Below is a small trained network, with its code and all its weights. Each question gives an input and a class and asks what happens when units are switched off, that is, made to give their printed mean instead of their output.

import numpy as np


def w(rows, s, z=0):
    codes = np.array(rows[::2]) - 128.0
    scale = np.full(codes.shape[1], s)
    scale[-1] = z or s
    return codes * scale


def norm(h):
    return h / np.sqrt((h * h).mean(-1, keepdims=True) + 1e-5)


def f(y):
    return np.maximum(y, 0)


def log_softmax(a):
    a = a - a.max(-1, keepdims=True)
    return a - np.log(np.exp(a).sum(-1, keepdims=True))


def net(x, mask):
    res = np.array(x, float).reshape(1, 3) / 4 @ E
    u = 0
    for l in range(4):
        y = f(norm(res) @ A[l][:, :-1].T + A[l][:, -1])
        res = res + np.where(mask[u : u + 9], y, B[l][:, -1]) @ B[l][:, :-1]
        u += 9
    return log_softmax(norm(res)[-1] @ U[:, :-1].T + U[:, -1])


A, B = {}, {}
E = w([
[159,163,43,3,202,143,53,137,110,133,186],'x0',
[18,75,143,50,140,122,162,178,217,191,125],'x1',
[160,44,60,125,78,117,170,245,143,56,112],'x2',
],0.00052)
A[0] = w([
[129,99,146,203,66,102,153,146,180,85,39,134],'0.n1',
[87,101,237,171,43,100,126,170,163,188,53,203],'0.n2',
[244,138,57,138,127,161,68,98,53,116,223,129],'0.n3',
[144,200,220,138,208,184,142,47,114,214,159,223],'0.n4',
[159,144,117,169,117,150,58,87,53,103,155,60],'0.n5',
[149,120,83,98,160,155,80,162,150,65,146,85],'0.n6',
[143,72,62,102,112,101,211,216,182,6,55,255],'0.n7',
[72,88,71,39,207,165,189,171,213,231,221,156],'0.n8',
[255,213,94,195,60,152,97,109,81,69,91,198],'0.n9',
],0.00073,0.00084)
B[0] = w([
[68,179,47,82,145,118,100,111,57,146,159,193],'0.n1',
[75,179,24,69,161,148,86,104,74,76,146,223],'0.n2',
[37,146,178,105,230,149,218,103,152,87,62,201],'0.n3',
[147,157,74,150,76,50,129,236,199,65,173,245],'0.n4',
[126,87,241,38,190,113,135,192,143,78,156,161],'0.n5',
[48,164,111,176,85,112,107,111,89,165,81,154],'0.n6',
[146,220,196,158,197,50,77,42,170,207,190,248],'0.n7',
[123,175,200,133,232,129,168,107,79,2,58,208],'0.n8',
[84,118,219,33,219,90,148,165,195,98,90,230],'0.n9',
],0.00076,0.0014)
A[1] = w([
[141,97,206,205,17,129,175,109,62,119,98,96],'1.n1',
[154,118,20,68,161,204,72,128,132,198,173,135],'1.n2',
[194,110,29,81,118,246,75,151,83,154,202,53],'1.n3',
[142,147,168,77,192,98,79,131,201,70,108,123],'1.n4',
[143,167,169,69,186,248,17,39,98,233,147,105],'1.n5',
[176,60,39,55,148,139,145,208,140,50,115,140],'1.n6',
[140,85,172,212,2,157,171,106,141,181,109,2],'1.n7',
[220,8,14,158,83,120,142,225,123,101,97,69],'1.n8',
[122,45,134,210,15,125,159,124,151,119,90,33],'1.n9',
],0.00094,0.00044)
B[1] = w([
[66,92,55,85,159,184,81,131,119,181,87,210],'1.n1',
[104,72,104,187,40,151,139,126,103,142,80,199],'1.n2',
[85,73,62,135,46,145,109,154,71,173,93,167],'1.n3',
[38,144,95,181,82,119,151,109,97,130,115,254],'1.n4',
[176,84,138,205,3,95,144,170,172,168,121,242],'1.n5',
[164,177,188,213,59,104,87,66,167,218,154,236],'1.n6',
[85,125,21,136,115,235,68,88,41,156,97,175],'1.n7',
[177,195,182,181,76,86,97,96,187,211,229,195],'1.n8',
[102,176,77,157,168,163,89,54,65,205,138,188],'1.n9',
],0.0012,0.00099)
A[2] = w([
[178,188,110,153,116,148,80,82,75,104,151,186],'2.n1',
[83,150,70,118,139,134,94,125,115,132,98,129],'2.n2',
[166,132,46,44,131,132,75,135,85,133,165,86],'2.n3',
[128,105,173,200,76,123,158,173,141,138,69,236],'2.n4',
[98,171,171,145,140,95,145,79,123,105,112,203],'2.n5',
[99,104,105,63,149,174,145,154,167,160,123,100],'2.n6',
[125,122,188,161,99,157,118,91,148,172,121,110],'2.n7',
[166,131,190,130,135,78,173,125,157,80,171,148],'2.n8',
[248,119,147,136,141,165,153,113,74,49,121,1],'2.n9',
],0.0015,0.00033)
B[2] = w([
[94,88,158,82,139,119,126,145,178,131,100,249],'2.n1',
[121,95,116,161,109,147,155,118,89,103,122,199],'2.n2',
[72,118,115,252,95,173,181,56,77,168,85,188],'2.n3',
[133,156,91,90,151,144,95,90,115,141,148,202],'2.n4',
[161,109,97,108,128,121,112,189,100,124,155,241],'2.n5',
[155,109,166,141,143,126,104,118,115,87,81,173],'2.n6',
[178,120,76,79,107,124,117,127,129,154,145,190],'2.n7',
[82,125,94,135,122,164,118,73,88,146,122,162],'2.n8',
[116,100,233,54,231,115,40,149,197,88,82,169],'2.n9',
],0.0018,0.0015)
A[3] = w([
[74,78,100,141,47,151,125,150,166,140,144,156],'3.n1',
[183,165,158,134,87,102,116,112,173,199,210,68],'3.n2',
[172,137,123,117,92,110,93,115,183,185,173,75],'3.n3',
[86,52,237,42,135,163,238,114,208,139,115,119],'3.n4',
[99,197,176,77,127,131,134,51,69,205,131,154],'3.n5',
[191,174,148,233,148,187,70,107,113,118,92,254],'3.n6',
[92,85,156,41,126,133,137,131,224,135,127,162],'3.n7',
[136,109,77,99,105,86,163,253,40,38,225,69],'3.n8',
[168,179,128,133,115,97,91,101,179,142,152,147],'3.n9',
],0.0013,0.0005)
B[3] = w([
[174,154,145,114,148,137,121,71,92,120,136,225],'3.n1',
[250,117,93,179,46,38,118,217,205,188,211,197],'3.n2',
[195,137,138,188,80,64,148,177,152,137,184,188],'3.n3',
[178,139,156,96,184,114,55,138,104,52,106,188],'3.n4',
[173,65,66,183,94,128,163,172,138,95,124,247],'3.n5',
[78,116,136,52,140,117,172,144,147,147,139,231],'3.n6',
[192,139,172,131,149,114,96,114,122,116,109,197],'3.n7',
[212,186,157,183,144,216,201,134,102,107,184,160],'3.n8',
[119,85,145,115,106,99,126,167,187,162,139,196],'3.n9',
],0.0016,0.0013)
U = w([
[113,110,230,33,238,98,56,133,154,53,65,151],'0',
[33,86,32,178,80,195,156,50,39,175,80,145],'1',
[212,123,111,165,44,61,125,187,211,191,217,140],'2',
[189,224,149,158,161,245,248,174,67,45,223,102],'3',
[68,176,137,4,53,255,247,165,230,79,167,1],'4',
],0.0056,0.0067)

Each question gives the input, the list of numbers given to net, and the class t.
The units are the neurons (one row each of A and B). Each row of codes is followed by its name. A weight is (code - 128) times the scale printed after its matrix; where a second scale follows, it is the last column's (A, B and U).
mask holds one flag per neuron, layer by layer. A switched-off neuron (its flag False) gives its mean, the last column of its row in B, instead of its output. The means were averaged over made-up inputs and are rounded, as every weight is.
A unit's drop is (log p(t) with every unit on - log p(t) with that unit switched off) / (log p(t) with every unit on - log p(t) with every unit switched off).
The circuit of an input: a set's keep is (log p(t) with only the set's units on - log p(t) with every unit switched off) / (log p(t) with every unit on - log p(t) with every unit switched off). Starting from the 12 units with the biggest drops (on a tie, the unit counted first), units are removed one at a time, each time the one whose removal leaves the highest keep (on an exact tie, the one counted first), for as long as the keep stays at least 0.8.
circuit, biggest first: the units of the circuit, biggest drop first
k most important neurons: the k neurons with the biggest drops, biggest first
top k neurons in layer l: the k neurons of layer l with the biggest drops, biggest first
drop of u: that unit's drop, to one decimal
input [-6,3,6], class 1: circuit, biggest first -> [1.n7 0.n4 1.n9 3.n2]
input [2,-7,-8], class 2: circuit, biggest first -> [1.n5 3.n2]
input [8,7,1], class 1: circuit, biggest first -> [2.n3 0.n9 1.n2]
input [-8,-8,-8], class 0: top 4 neurons in layer 2 -> [2.n9 2.n3 2.n1 2.n2]
input [3,8,6], class 0: most important neuron -> [0.n8]
input [-7,-4,-8], class 2: 2 most important neurons -> [2.n7 2.n3]
input [-3,2,-3], class 3: top 2 neurons in layer 0 -> [0.n2 0.n7]
input [-7,8,-8], class 0: 2 most important neurons -> [3.n4 1.n6]
input [-2,3,-1], class 3: 4 most important neurons -> [2.n1 3.n8 2.n5 2.n9]
input [8,-5,5], class 1: 2 most important neurons -> [2.n3 1.n3]
input [-7,8,8], class 0: top 2 neurons in layer 3 -> [3.n4 3.n2]
input [6,4,-8], class 2: 2 most important neurons -> [1.n5 0.n2]
input [-3,2,1], class 3: 2 most important neurons -> [0.n2 3.n8]
input [-4,-8,-7], class 0: 3 most important neurons -> [2.n9 1.n6 0.n7]
input [4,-1,-7], class 2: most important neuron -> [1.n5]
input [0,1,-2], class 3: 2 most important neurons -> [0.n4 3.n8]
input [4,7,-8], class 2: top 2 neurons in layer 1 -> [1.n5 1.n1]
input [2,-2,-2], class 3: drop of 3.n8 -> 0.3
input [4,-5,-8], class 2: drop of 1.n5 -> 1.0
input [7,5,5], class 1: drop of 2.n3 -> 0.6
input [-7,-5,3], class 1: drop of 1.n9 -> 0.1
input [-5,-3,1], class 1: top neuron in layer 1 -> [1.n1]
